Below are the code and all the weights of a small trained network. Each question names an input and a target symbol and asks about switching units off, where a switched-off unit gives its printed mean instead of its output.

import numpy as np


def w(rows, s, z=0):
    codes = np.array(rows[::2]) - 128.0
    scale = np.full(codes.shape[1], s)
    scale[-1] = z or s
    return codes * scale


def norm(h):
    return h / np.sqrt((h * h).mean(-1, keepdims=True) + 1e-5)


def f(y):
    return y / 2 * (1 + np.tanh(0.7978845608 * (y + 0.044715 * y**3)))


def softmax(a):
    e = np.exp(a - a.max(-1, keepdims=True))
    return e / e.sum(-1, keepdims=True)


def log_softmax(a):
    a = a - a.max(-1, keepdims=True)
    return a - np.log(np.exp(a).sum(-1, keepdims=True))


def net(x, mask):
    ids = ['αβγδεζμξτφω'.index(c) for c in x.split()]
    T = len(ids)
    res = E[ids] + P[:T]
    q, k, v = (norm(res) @ M[0].T for M in (Q, K, V))
    z = softmax(np.where(np.tri(T) > 0, q @ k.T / 3**0.5, -1e9)) @ v
    res = res + np.where(mask[0], z, O[0][:, -1]) @ O[0][:, :-1]
    y = f(norm(res) @ A[0][:, :-1].T + A[0][:, -1])
    res = res + np.where(mask[1:13], y, B[0][:, -1]) @ B[0][:, :-1]
    return log_softmax(norm(res)[-1] @ U[:, :-1].T + U[:, -1])


Q, K, V, O, A, B = {}, {}, {}, {}, {}, {}
E = w([
[161,115,122],'α',
[160,94,130],'β',
[168,106,111],'γ',
[148,87,222],'δ',
[155,99,83],'ε',
[254,7,183],'ζ',
[149,74,213],'μ',
[150,159,72],'ξ',
[195,112,136],'τ',
[155,121,119],'φ',
[145,137,55],'ω',
],0.017)
P = w([
[125,129,183],'0',
[109,131,77],'1',
[114,142,177],'2',
[248,108,67],'3',
[96,103,76],'4',
[111,143,176],'5',
[70,153,124],'6',
[90,100,85],'7',
[111,146,176],'8',
[70,156,123],'9',
[89,98,83],'10',
[111,146,176],'11',
[250,106,64],'12',
[86,95,85],'13',
],0.016)
Q[0] = w([
[83,92,119],'H1',
[169,119,180],'H1',
[248,157,89],'H1',
],0.016)
K[0] = w([
[68,176,71],'H1',
[71,40,186],'H1',
[103,128,9],'H1',
],0.015)
V[0] = w([
[4,33,146],'H1',
[160,178,236],'H1',
[147,191,158],'H1',
],0.0043)
O[0] = w([
[119,47,135,80],'H1',
[147,58,201,7],'H1',
[6,203,4,59],'H1',
],0.0038,0.0017)
A[0] = w([
[6,144,148,163],'N1',
[33,157,130,159],'N2',
[140,81,133,140],'N3',
[127,99,124,126],'N4',
[151,186,153,2],'N5',
[142,98,170,69],'N6',
[133,148,82,95],'N7',
[181,136,143,149],'N8',
[150,137,103,109],'N9',
[168,141,98,135],'N10',
[95,105,104,89],'N11',
[163,128,119,108],'N12',
],0.023,0.0077)
B[0] = w([
[238,109,11,185],'N1',
[177,37,1,178],'N2',
[105,146,53,253],'N3',
[147,114,83,173],'N4',
[223,117,177,126],'N5',
[118,126,168,200],'N6',
[145,104,246,192],'N7',
[133,168,49,253],'N8',
[158,113,165,172],'N9',
[58,74,130,236],'N10',
[146,139,108,156],'N11',
[131,80,116,179],'N12',
],0.0087,0.0058)
U = w([
[160,216,122,131],'α',
[74,104,54,179],'β',
[164,198,129,139],'γ',
[197,103,164,45],'δ',
[146,189,76,108],'ε',
[179,122,173,118],'ζ',
[87,11,152,109],'μ',
[230,145,178,97],'ξ',
[252,216,101,53],'τ',
[68,193,142,254],'φ',
[159,124,177,196],'ω',
],0.018,0.0068)

Each question gives the input, a string of symbols that net reads in full, and the target symbol t.
The units are the heads (3 rows each of Q, K, V and O) and the neurons (one row each of A and B). Each row of codes is followed by its name. A weight is (code - 128) times the scale printed after its matrix; where a second scale follows, it is the last column's (O, A, B and U).
mask holds one flag per unit, heads first, then neurons. A switched-off unit (its flag False) gives its mean, the last column of its rows in O or B, instead of its output. The means were averaged over made-up inputs and are rounded, as every weight is.
A unit's drop is (log p(t) with every unit on - log p(t) with that unit switched off) / (log p(t) with every unit on - log p(t) with every unit switched off).
The circuit of an input: a set's keep is (log p(t) with only the set's units on - log p(t) with every unit switched off) / (log p(t) with every unit on - log p(t) with every unit switched off). Starting from the 12 units with the biggest drops (on a tie, the unit counted first), units are removed one at a time, each time the one whose removal leaves the highest keep (on an exact tie, the one counted first), for as long as the keep stays at least 0.8.
units of the circuit, in order: the units of the circuit, biggest drop first
most important unit: the unit with the biggest drop
top k neurons: the k neurons with the biggest drops, biggest first
drop when u is switched off: that unit's drop, to one decimal
input ξ ε ω β ξ ε β φ, target μ: top 4 neurons : [N8, N7, N3, N1]
input ε μ τ ε β ζ β μ ξ ζ α, target μ: units of the circuit, in order : [N8, N1]
input τ τ β β μ β φ β τ τ β ξ φ, target β: top neuron : [N10]
input φ β ω, target μ: units of the circuit, in order : [N10, N7]
input μ β ε ξ γ, target μ: units of the circuit, in order : [N8, N7, N1]
input ξ ξ ξ β α ω, target μ: units of the circuit, in order : [N7, N10]
input φ τ ζ τ ξ ω τ, target ξ: units of the circuit, in order : [N5, N3]
input β β ξ φ α, target μ: units of the circuit, in order : [N8, N7, N1]
input τ ζ τ β τ μ τ, target τ: top 4 neurons : [N5, N8, N3, N2]
input α φ τ α τ τ τ, target τ: top 3 neurons : [N5, N8, N6]
input ζ ω β β τ, target μ: top 3 neurons : [N10, N7, N1]
input δ τ τ μ α β β ε, target μ: top 4 neurons : [N8, N7, N1, N2]
input δ φ ε ε τ, target μ: drop when N10 is switched off : 0.6
input β ζ ξ ξ τ δ β φ, target μ: drop when N12 is switched off : -0.1
input β ε β, target φ: drop when N6 is switched off : 0.2
input γ β ξ, target ξ: drop when N5 is switched off : 0.9
input α γ ω ω β τ ζ β β, target φ: most important unit : N1
